[[ 0.91 -1.16 -0.44 -3.04  3.08  1.71]
 [ 3.75 -3.73  0.35  0.91 -2.11 -0.31]
 [ 3.56  1.46  1.50  0.39  1.14 -2.73]
 [ 1.91 -3.42 -2.25 -0.48 -2.16 -0.70]
 [ 3.93  1.31  0.55 -1.00  0.55  0.34]
 [-4.07 -1.57 -0.50 -6.22  1.49  1.34]
 [-3.74 -5.36  0.30 -2.25 -1.80 -3.91]
 [-0.03 -2.76  1.89  0.46  2.73 -1.72]
 [-3.13  5.72 -0.62 -4.25  2.11 -2.54]
 [-2.41 -1.54 -2.60 -5.14 -0.12 -1.16]]
=>
[[ 1.71 -0.31 -2.73 -0.70  0.34  1.34 -3.91 -1.72 -2.54 -1.16]
 [ 3.08 -2.11  1.14 -2.16  0.55  1.49 -1.80  2.73  2.11 -0.12]
 [-3.04  0.91  0.39 -0.48 -1.00 -6.22 -2.25  0.46 -4.25 -5.14]
 [-0.44  0.35  1.50 -2.25  0.55 -0.50  0.30  1.89 -0.62 -2.60]
 [-1.16 -3.73  1.46 -3.42  1.31 -1.57 -5.36 -2.76  5.72 -1.54]
 [ 0.91  3.75  3.56  1.91  3.93 -4.07 -3.74 -0.03 -3.13 -2.41]]

[[ 3.06  0.39 -0.12]
 [-0.43  1.76  1.06]
 [ 3.39 -2.00 -1.67]
 [ 0.86  1.65  0.78]
 [ 3.32 -1.82 -2.35]
 [ 4.74 -2.53 -3.22]
 [ 5.81 -2.87 -3.64]
 [-1.72  1.92  1.77]
 [-0.08 -0.48 -0.70]]
=>
[[-0.12  1.06 -1.67  0.78 -2.35 -3.22 -3.64  1.77 -0.70]
 [ 0.39  1.76 -2.00  1.65 -1.82 -2.53 -2.87  1.92 -0.48]
 [ 3.06 -0.43  3.39  0.86  3.32  4.74  5.81 -1.72 -0.08]]

[[ 5.61 -3.53  2.84 -1.07  0.34  4.02  2.22  1.18  2.00  0.37]
 [ 0.78  1.60 -0.16 -2.04  0.30 -0.68 -1.60 -4.07  1.32  2.64]
 [ 0.07  3.97  0.91 -1.76  0.04 -1.06  0.86 -2.41  3.76 -1.81]
 [-0.91  3.04 -0.44 -1.36  0.05 -1.68 -1.03 -3.11  1.50  0.58]
 [ 1.15 -0.37 -0.50 -1.45  0.34 -0.08 -2.15 -3.33 -0.32  3.93]
 [ 3.83 -3.99  1.12 -0.51  0.34  2.86  0.09  0.37 -0.55  2.61]]
=>
[[ 0.37  2.64 -1.81  0.58  3.93  2.61]
 [ 2.00  1.32  3.76  1.50 -0.32 -0.55]
 [ 1.18 -4.07 -2.41 -3.11 -3.33  0.37]
 [ 2.22 -1.60  0.86 -1.03 -2.15  0.09]
 [ 4.02 -0.68 -1.06 -1.68 -0.08  2.86]
 [ 0.34  0.30  0.04  0.05  0.34  0.34]
 [-1.07 -2.04 -1.76 -1.36 -1.45 -0.51]
 [ 2.84 -0.16  0.91 -0.44 -0.50  1.12]
 [-3.53  1.60  3.97  3.04 -0.37 -3.99]
 [ 5.61  0.78  0.07 -0.91  1.15  3.83]]

[[ 1.17  3.13 -0.10]
 [ 1.54  4.51 -0.03]
 [ 1.60  5.57  0.15]
 [-2.97 -0.41  0.99]
 [-0.28  0.57  0.08]
 [-2.64  0.46 -2.29]
 [ 0.89  3.69 -0.34]]
=>
[[-0.10 -0.03  0.15  0.99  0.08 -2.29 -0.34]
 [ 3.13  4.51  5.57 -0.41  0.57  0.46  3.69]
 [ 1.17  1.54  1.60 -2.97 -0.28 -2.64  0.89]]

[[ 2.01 -2.81 -1.79 -0.94 -1.63  0.79 -2.81 -1.24  2.10  1.60]
 [-1.80  1.93  0.45  1.05  0.32 -0.20  1.93  1.24 -1.74 -1.73]
 [-1.26  0.71  2.69 -2.06  2.67 -3.05  0.71 -1.78 -1.76 -0.24]
 [-2.78  2.77  0.43  1.59  0.24 -0.26  2.77  1.85 -2.66 -2.72]
 [-5.80  4.56 -1.70  3.94 -2.09  0.71  4.56  4.31 -5.21 -6.36]]
=>
[[ 1.60 -1.73 -0.24 -2.72 -6.36]
 [ 2.10 -1.74 -1.76 -2.66 -5.21]
 [-1.24  1.24 -1.78  1.85  4.31]
 [-2.81  1.93  0.71  2.77  4.56]
 [ 0.79 -0.20 -3.05 -0.26  0.71]
 [-1.63  0.32  2.67  0.24 -2.09]
 [-0.94  1.05 -2.06  1.59  3.94]
 [-1.79  0.45  2.69  0.43 -1.70]
 [-2.81  1.93  0.71  2.77  4.56]
 [ 2.01 -1.80 -1.26 -2.78 -5.80]]

[[-2.60  1.15  1.51  0.53 -2.37 -0.39 -1.91  0.87]
 [-1.98 -3.56  2.03 -3.82  2.96 -1.58 -1.92 -4.01]
 [-0.43 -3.29  1.74 -3.38  1.28 -1.12 -3.16 -3.47]
 [-0.69 -4.42 -1.70  1.10 -0.51  2.79  0.97  0.15]
 [ 1.62 -0.84 -2.47 -0.29 -1.74 -2.33 -3.83  0.89]
 [-5.83 -0.35  3.17  1.76 -2.18 -0.23 -0.59  1.26]
 [ 2.82  0.51  2.70  1.09  0.08  2.47 -1.57 -0.36]
 [ 1.91 -2.01 -1.88 -0.29 -2.08  1.66 -1.82  0.00]]
=>
[[ 0.87 -4.01 -3.47  0.15  0.89  1.26 -0.36  0.00]
 [-1.91 -1.92 -3.16  0.97 -3.83 -0.59 -1.57 -1.82]
 [-0.39 -1.58 -1.12  2.79 -2.33 -0.23  2.47  1.66]
 [-2.37  2.96  1.28 -0.51 -1.74 -2.18  0.08 -2.08]
 [ 0.53 -3.82 -3.38  1.10 -0.29  1.76  1.09 -0.29]
 [ 1.51  2.03  1.74 -1.70 -2.47  3.17  2.70 -1.88]
 [ 1.15 -3.56 -3.29 -4.42 -0.84 -0.35  0.51 -2.01]
 [-2.60 -1.98 -0.43 -0.69  1.62 -5.83  2.82  1.91]]

[[ 1.25 -0.48  1.07]
 [-1.62  2.61 -2.07]
 [-0.94  1.07  0.83]
 [ 0.41 -1.73  2.47]
 [-1.53  0.31  0.56]
 [-1.37 -2.50  1.85]
 [-0.72  3.77  0.28]
 [ 1.75  1.33  4.94]]
=>
[[ 1.07 -2.07  0.83  2.47  0.56  1.85  0.28  4.94]
 [-0.48  2.61  1.07 -1.73  0.31 -2.50  3.77  1.33]
 [ 1.25 -1.62 -0.94  0.41 -1.53 -1.37 -0.72  1.75]]

[[ 1.29 -0.59  2.06  2.58  1.19 -3.90 -0.45 -5.50  1.98  1.11 -4.21 -3.30
   1.19 -3.47 -3.10]
 [-1.24 -1.98  3.02 -1.76 -3.28 -3.90 -0.45  2.69  1.98  5.69 -5.54  0.42
   0.62  3.39  3.37]]
=>
[[-3.10  3.37]
 [-3.47  3.39]
 [ 1.19  0.62]
 [-3.30  0.42]
 [-4.21 -5.54]
 [ 1.11  5.69]
 [ 1.98  1.98]
 [-5.50  2.69]
 [-0.45 -0.45]
 [-3.90 -3.90]
 [ 1.19 -3.28]
 [ 2.58 -1.76]
 [ 2.06  3.02]
 [-0.59 -1.98]
 [ 1.29 -1.24]]

[[ 1.91  3.46  0.96]
 [ 2.44  1.22 -4.06]
 [-0.40  2.04  1.15]
 [ 4.07 -0.41 -4.09]
 [ 3.90  1.70 -3.84]
 [ 3.79  1.64 -3.21]
 [ 3.42 -2.32  0.79]
 [-0.37 -0.40  0.74]
 [-4.27 -1.84 -1.28]
 [ 5.76 -0.71 -2.27]]
=>
[[ 0.96 -4.06  1.15 -4.09 -3.84 -3.21  0.79  0.74 -1.28 -2.27]
 [ 3.46  1.22  2.04 -0.41  1.70  1.64 -2.32 -0.40 -1.84 -0.71]
 [ 1.91  2.44 -0.40  4.07  3.90  3.79  3.42 -0.37 -4.27  5.76]]
---
[[6.61 3.93 4.27]
 [2.09 1.22 1.33]
 [2.43 2.02 1.89]
 [4.13 2.14 2.50]]
=>
[[3.93 4.27]
 [1.22 1.33]]

[[ 0.39  6.75  4.02 -0.04]
 [ 1.36  6.38  0.65 -5.03]]
=>
[[6.75 4.02]
 [6.38 0.65]]

[[-3.59 -1.43  0.82  0.46 -6.11]
 [-5.37 -4.25 -5.86  4.32 -4.37]]
=>
[[-1.43  0.82]
 [-4.25 -5.86]]

[[-0.79 -4.02 -1.05 -1.66  1.06]
 [-1.11 -0.80  6.42  0.60 -0.91]
 [ 4.04 -2.95 -2.56 -2.16 -2.77]]
=>
[[-4.02 -1.05]
 [-0.80  6.42]]

[[ 4.90  3.91 -3.58  5.96 -3.97]
 [-0.41  0.30 -0.91  0.57  0.53]
 [ 1.05  0.85 -0.75  1.32 -0.94]
 [-0.50 -0.33  0.44  0.36  0.13]
 [-0.81 -0.59  0.78  0.52  0.37]]
=>
[[ 3.91 -3.58]
 [ 0.30 -0.91]]

[[-0.74  0.85  0.95 -3.56]
 [ 4.81 -0.90  5.34  5.97]
 [-3.64  3.88 -0.70  2.77]]
=>
[[ 0.85  0.95]
 [-0.90  5.34]]
